((102, 986, 21, 814, 184, -103), (480, -376, 42, 971, -264, 666), (-562, -409, -635, 525, 170, 245)) --> -264
((-621, -656, 863, -578, 532, -467), (727, 386, -195, 442, -121, -350)) --> 532
((916, 437, 943, -799), (273, 400, -720, -825), (867, -294, 877, -549)) --> -720
((231, 158, 166, 191, 99, 131), (219, 22, 31, 126, 9, 133)) --> 99
((2533, 7331, 7644, 5718, 6425, 8507), (1708, 6551, 6164, 8641, 8151, 4638)) --> 6425
((8, 2, 7, 2, 6, 5), (7, 2, 8, 1, 3, 4), (2, 7, 0, 8, 6, 4)) --> 3
((56, 18, 210, 155, 198), (179, 214, 114, 58, 101)) --> 155
---
[ -8 -14   2   4 -11 -46  30] >> -14

[[  2   7  15   1]
 [-33 -44  41 -11]] >> -44

[-20  52  33   6  17 -25 -18] >> 52

[[ -5 -25 -26  25]
 [-26   8  11  43]] >> 8

[-37 -28   8 -46   6  18 -41] >> -28

[ 38  -2 -48   4   5  28  11] >> -2

[ -1  24  45 -45   1  15] >> 24
---
[[4943, 3195, 8438, 4943, 5817, 3195, 2321],
 [2321, 4943, 6691, 4069, 4069, 1448, 4069],
 [1448, 1448, 4943, 2321, 4069, 4943, 1448]] ==> 4943

[[8, 7, 6, 5, 6, 9],
 [2, 4, 4, 7, 5, 5],
 [9, 7, 6, 6, 8, 6]] ==> 4

[[17, 116, 195, 108],
 [19, 117, 194, 106],
 [39, 116, 226, 103]] ==> 117

[[4, 6, 3, 5, 6, 3],
 [7, 5, 6, 8, 6, 5],
 [2, 9, 2, 3, 9, 4]] ==> 5

[[-132, -41, 123, 353, 242, 311, 133],
 [692, -266, 816, -396, 521, -138, 114],
 [705, -286, 735, -600, 438, -341, 48]] ==> -266

[[8, 7, 3, 8, 5, 2],
 [3, 3, 2, 4, 2, 5],
 [6, 5, 2, 7, 2, 2]] ==> 3
---
Input:
[[-38  45  29 -27  16  29]
 [ 12  -9   3   1 -22 -34]
 [-29 -22  46 -15 -27   1]]
Output: 12

Input:
[[ 25  26  -7   4]
 [  0 -25  19  48]
 [-22  -2   0 -28]]
Output: 0

Input:
[[-15  -8 -14 -16   6]
 [ -7  44   8 -22 -35]
 [ 26 -14   4  31  -3]]
Output: -7

Input:
[[-17 -48  39  -7]
 [ 15   9  21  10]
 [-26 -45  15 -31]]
Output: 15

Input:
[[-10  -1   0   2 -39   1  18]
 [ -2   0   1 -43   3   2  -7]
 [ -1   0   1  -2  -1   0   1]]
Output: -2

Input:
[[ 51  -3 -30   4   2  13]
 [ -3  17 -17   1  36  11]
 [-13   5  -1  41  13 -15]]
Output: -3

Input:
[[-17 -21  31  16  31]
 [ 10  27 -35 -16 -17]
 [ 20  -3   4  -2 -48]]
Output: 10

Input:
[[-47 -11 -21  23  41  18]
 [-23 -37   3 -10   7 -14]
 [ -8  11  14   9  20  27]]
Output: -23
---
[-51  20  13  49  38 -46  32] >> 38

[[ 0  0  2  4 54  2]
 [11 27 13  0  1  1]] >> 54

[[-20  -5   8 -24 -17 -11 -24]
 [ -4 -18 -45 -22 -10 -29 -28]
 [  6   3  10 -38 -21   1  20]] >> -17

[ 16   8 -49 -27  -7] >> -7

[ 21  -3   9 -29  49  -1] >> 49

[-27   4  46 -22   7] >> 7

[-20   3 -10  32 -47] >> -47
---
[ 22  34  24  10 -54  32] -> 32

[[18 -5 15  0 -7]
 [-1 -5 43  3 15]] -> 15

[17 50 -4 18] -> 18

[-29   6 -20  12   8 -43 -13] -> -13

[  3 -17  47 -27   5  29] -> 29

[-19  22 -35  -5 -11  48 -30] -> -30

[ 23 -27  39   7 -16 -53  43] -> 43
---
array([[ -4, -12,  21, -18,  52,  -9, -24],
       [-19,   7,  -9, -20,  19, -30, -13],
       [  7, -30, -12, -11,  18, -18,  46]]) → 21

array([-54, -30,  33,   8, -39]) → 33

array([[ 23, -11,   3, -19, -45],
       [ 12,  -3,  14, -14, -50]]) → 3

array([[ -9, -18,  27,  -9,  38],
       [ -8, -42, -27,  -1, -11]]) → 27

array([[ 11,   0, -25,  -5,  14],
       [  7, -42, -17, -28,   9]]) → -25

array([ 30,  -4,  52, -45,   6,   3,  -1]) → 52

array([[ 29,  14,  28,  35,  30],
       [-44,  -8, -16, -41, -32]]) → 28

array([ -9, -40, -32,  -3, -23, -34]) → -32
